Below is a small trained network, with its code and all its weights. Each question gives an input and a class and asks what happens when units are switched off, that is, made to give their printed mean instead of their output.

import numpy as np


def w(rows, s, z=0):
    codes = np.array(rows[::2]) - 128.0
    scale = np.full(codes.shape[1], s)
    scale[-1] = z or s
    return codes * scale


def norm(h):
    return h / np.sqrt((h * h).mean(-1, keepdims=True) + 1e-5)


def f(y):
    return y / 2 * (1 + np.tanh(0.7978845608 * (y + 0.044715 * y**3)))


def log_softmax(a):
    a = a - a.max(-1, keepdims=True)
    return a - np.log(np.exp(a).sum(-1, keepdims=True))


def net(x, mask):
    res = np.array(x, float).reshape(1, 7) / 4 @ E
    u = 0
    for l in range(3):
        y = f(norm(res) @ A[l][:, :-1].T + A[l][:, -1])
        res = res + np.where(mask[u : u + 4], y, B[l][:, -1]) @ B[l][:, :-1]
        u += 4
    return log_softmax(norm(res)[-1] @ U[:, :-1].T + U[:, -1])


A, B = {}, {}
E = w([
[114,158,79,107,37,133],'x0',
[138,155,115,126,152,2],'x1',
[162,182,137,174,115,154],'x2',
[193,125,133,143,183,75],'x3',
[156,68,204,99,80,128],'x4',
[247,117,126,118,157,112],'x5',
[102,241,121,69,91,94],'x6',
],0.0069)
A[0] = w([
[147,78,224,217,174,73,7],'0.n1',
[140,83,57,103,132,112,96],'0.n2',
[61,125,165,254,161,141,40],'0.n3',
[158,47,132,105,180,121,5],'0.n4',
],0.0075,0.002)
B[0] = w([
[128,114,254,137,113,124,254],'0.n1',
[74,187,77,134,112,116,158],'0.n2',
[207,177,49,170,139,112,216],'0.n3',
[120,114,162,138,150,132,197],'0.n4',
],0.0095,0.002)
A[1] = w([
[2,103,173,59,56,166,232],'1.n1',
[123,118,151,111,178,110,120],'1.n2',
[221,127,114,101,105,119,251],'1.n3',
[119,83,94,173,197,78,235],'1.n4',
],0.009,0.0013)
B[1] = w([
[84,108,255,115,67,143,254],'1.n1',
[65,154,161,147,99,82,143],'1.n2',
[70,141,167,95,71,183,173],'1.n3',
[78,127,80,178,105,153,190],'1.n4',
],0.0098,0.0055)
A[2] = w([
[168,14,152,178,226,58,105],'2.n1',
[141,166,157,44,108,4,150],'2.n2',
[137,133,255,105,86,120,250],'2.n3',
[62,107,131,145,72,206,216],'2.n4',
],0.0081,0.0016)
B[2] = w([
[95,107,194,118,84,178,169],'2.n1',
[75,161,85,184,172,98,181],'2.n2',
[64,82,147,138,166,130,255],'2.n3',
[247,113,102,156,107,178,210],'2.n4',
],0.011,0.0079)
U = w([
[76,108,250,136,77,130,254],'0',
[54,203,69,195,155,20,36],'1',
[227,143,76,114,100,132,20],'2',
],0.011,0.0019)

Each question gives the input, the list of numbers given to net, and the class t.
The units are the neurons (one row each of A and B). Each row of codes is followed by its name. A weight is (code - 128) times the scale printed after its matrix; where a second scale follows, it is the last column's (A, B and U).
mask holds one flag per neuron, layer by layer. A switched-off neuron (its flag False) gives its mean, the last column of its row in B, instead of its output. The means were averaged over made-up inputs and are rounded, as every weight is.
A unit's drop is (log p(t) with every unit on - log p(t) with that unit switched off) / (log p(t) with every unit on - log p(t) with every unit switched off).
The circuit of an input: a set's keep is (log p(t) with only the set's units on - log p(t) with every unit switched off) / (log p(t) with every unit on - log p(t) with every unit switched off). Starting from all 12 units, units are removed one at a time, each time the one whose removal leaves the highest keep (on an exact tie, the one counted first), for as long as the keep stays at least 0.8.
units of the circuit, in order: the units of the circuit, biggest drop first
most important unit: the unit with the biggest drop
top k neurons: the k neurons with the biggest drops, biggest first
top k neurons in layer l: the k neurons of layer l with the biggest drops, biggest first
drop of u: that unit's drop, to one decimal
input [-4,5,8,7,-5,6,-8], class 0: units of the circuit, in order : (2.n1)
input [6,4,-4,-5,-3,-2,-8], class 2: units of the circuit, in order : (2.n4 2.n3)
input [-5,-6,8,1,3,-4,0], class 2: units of the circuit, in order : (0.n3 1.n1 2.n3)
input [7,-8,4,-2,2,-1,-8], class 2: top 2 neurons : (2.n4 0.n1)
input [6,8,8,-6,3,4,4], class 1: top 2 neurons : (2.n2 1.n1)
input [-3,2,4,0,3,-3,6], class 1: top 4 neurons : (2.n2 0.n1 1.n3 2.n1)
input [6,3,-1,0,2,2,1], class 1: top 4 neurons : (2.n2 0.n1 1.n1 1.n4)
input [-4,-3,-3,3,-1,-2,5], class 1: top 2 neurons : (0.n1 1.n3)
input [2,-2,7,6,-1,-7,1], class 1: top 2 neurons : (1.n1 2.n4)
input [0,-1,5,-2,-3,0,-8], class 2: units of the circuit, in order : (0.n3 2.n3)
input [-5,0,6,-3,-6,-2,2], class 1: top 2 neurons : (2.n4 1.n1)
input [5,6,-2,-7,-5,-5,-5], class 2: top 2 neurons in layer 0 : (0.n1 0.n3)
input [7,3,-2,1,1,0,3], class 1: top 2 neurons in layer 2 : (2.n2 2.n1)
input [-8,0,4,2,1,0,7], class 1: most important unit : 1.n1
input [-3,-5,8,-4,-7,-8,-4], class 1: top 2 neurons : (0.n3 1.n1)
input [-5,-3,6,2,-6,-3,2], class 1: top 2 neurons : (2.n4 1.n1)
input [-6,4,6,5,-6,5,-3], class 0: top 2 neurons : (2.n1 0.n1)
input [6,2,-4,2,2,8,7], class 1: drop of 2.n2 : 0.3
input [-1,-5,4,-3,-3,6,0], class 2: drop of 1.n1 : 0.3
input [-6,6,6,-7,-4,-6,0], class 1: top neuron : (2.n4)
